Below is a small trained network, with its code and all its weights. Each question gives an input and a class and asks what happens when units are switched off, that is, made to give their printed mean instead of their output.

import numpy as np


def w(rows, s, z=0):
    codes = np.array(rows[::2]) - 128.0
    scale = np.full(codes.shape[1], s)
    scale[-1] = z or s
    return codes * scale


def f(y):
    return y / 2 * (1 + np.tanh(0.7978845608 * (y + 0.044715 * y**3)))


def log_softmax(a):
    a = a - a.max(-1, keepdims=True)
    return a - np.log(np.exp(a).sum(-1, keepdims=True))


def net(x, mask):
    res = np.array(x, float).reshape(1, 3) / 4 @ E
    y = f(res @ A[0][:, :-1].T + A[0][:, -1])
    res = res + np.where(mask, y, B[0][:, -1]) @ B[0][:, :-1]
    return log_softmax(res[-1] @ U[:, :-1].T + U[:, -1])


A, B = {}, {}
E = w([
[119,149,198,92,75,77],'x0',
[142,131,109,113,121,128],'x1',
[60,2,116,137,79,132],'x2',
],0.016)
A[0] = w([
[89,78,176,53,103,73,121],'N1',
[92,83,59,136,153,182,166],'N2',
[109,152,229,59,78,66,154],'N3',
[72,64,94,138,124,77,174],'N4',
[143,65,149,122,78,156,154],'N5',
[44,76,90,153,36,159,161],'N6',
[127,179,211,38,110,83,123],'N7',
[145,81,123,119,64,107,140],'N8',
[225,248,183,193,208,130,254],'N9',
[64,121,104,164,160,116,127],'N10',
[151,148,58,219,198,139,210],'N11',
[133,165,140,105,120,105,129],'N12',
[74,94,69,154,166,229,187],'N13',
[228,184,161,134,163,76,217],'N14',
[179,104,143,156,138,131,111],'N15',
[98,121,15,138,188,208,215],'N16',
[127,125,62,217,175,218,225],'N17',
[127,163,186,85,18,57,163],'N18',
],0.012,0.0096)
B[0] = w([
[49,113,101,102,139,115,182],'N1',
[149,122,99,196,210,51,183],'N2',
[84,142,123,61,56,55,204],'N3',
[148,131,55,142,139,111,187],'N4',
[76,137,78,109,130,60,171],'N5',
[53,123,105,112,147,7,207],'N6',
[89,175,176,120,58,72,187],'N7',
[81,101,52,112,156,111,164],'N8',
[201,184,213,52,128,186,255],'N9',
[149,149,154,115,142,66,145],'N10',
[205,185,94,167,199,177,200],'N11',
[126,163,150,128,58,113,147],'N12',
[176,131,77,183,193,97,197],'N13',
[187,240,254,94,112,140,208],'N14',
[145,98,90,109,117,141,128],'N15',
[178,151,148,184,236,89,212],'N16',
[203,131,131,178,237,114,212],'N17',
[58,140,149,39,38,110,205],'N18',
],0.0094,0.024)
U = w([
[206,161,136,137,161,215,253],'0',
[120,80,78,210,139,61,204],'1',
[127,53,135,140,73,157,37],'2',
[106,51,137,167,85,173,55],'3',
[92,90,146,165,100,173,39],'4',
[149,35,146,149,61,163,39],'5',
[111,162,186,81,35,115,184],'6',
[5,59,49,36,77,109,109],'7',
],0.011,0.0035)

Each question gives the input, the list of numbers given to net, and the class t.
The units are the neurons (one row each of A and B). Each row of codes is followed by its name. A weight is (code - 128) times the scale printed after its matrix; where a second scale follows, it is the last column's (A, B and U).
mask holds one flag per neuron, in row order. A switched-off neuron (its flag False) gives its mean, the last column of its row in B, instead of its output. The means were averaged over made-up inputs and are rounded, as every weight is.
A unit's drop is (log p(t) with every unit on - log p(t) with that unit switched off) / (log p(t) with every unit on - log p(t) with every unit switched off).
The circuit of an input: a set's keep is (log p(t) with only the set's units on - log p(t) with every unit switched off) / (log p(t) with every unit on - log p(t) with every unit switched off). Starting from the 12 units with the biggest drops (on a tie, the unit counted first), units are removed one at a time, each time the one whose removal leaves the highest keep (on an exact tie, the one counted first), for as long as the keep stays at least 0.8.
units of the circuit, in order: the units of the circuit, biggest drop first
k most important neurons: the k neurons with the biggest drops, biggest first
drop of u: that unit's drop, to one decimal
input [-6,1,1], class 1: units of the circuit, in order	[N9]
input [-3,1,1], class 1: 2 most important neurons	[N9; N14]
input [1,-1,-4], class 6: 2 most important neurons	[N17; N16]
input [-8,2,1], class 1: 4 most important neurons	[N9; N14; N2; N13]
input [-5,-2,1], class 1: 3 most important neurons	[N9; N14; N2]
input [1,-8,5], class 7: 2 most important neurons	[N16; N17]
input [1,-7,6], class 7: 2 most important neurons	[N16; N17]
input [4,-6,1], class 7: 2 most important neurons	[N9; N14]
input [1,2,-6], class 6: 2 most important neurons	[N17; N16]
input [7,3,1], class 7: drop of N9	0.2
input [1,2,-8], class 6: drop of N16	0.1
input [-1,4,1], class 1: drop of N14	0.3
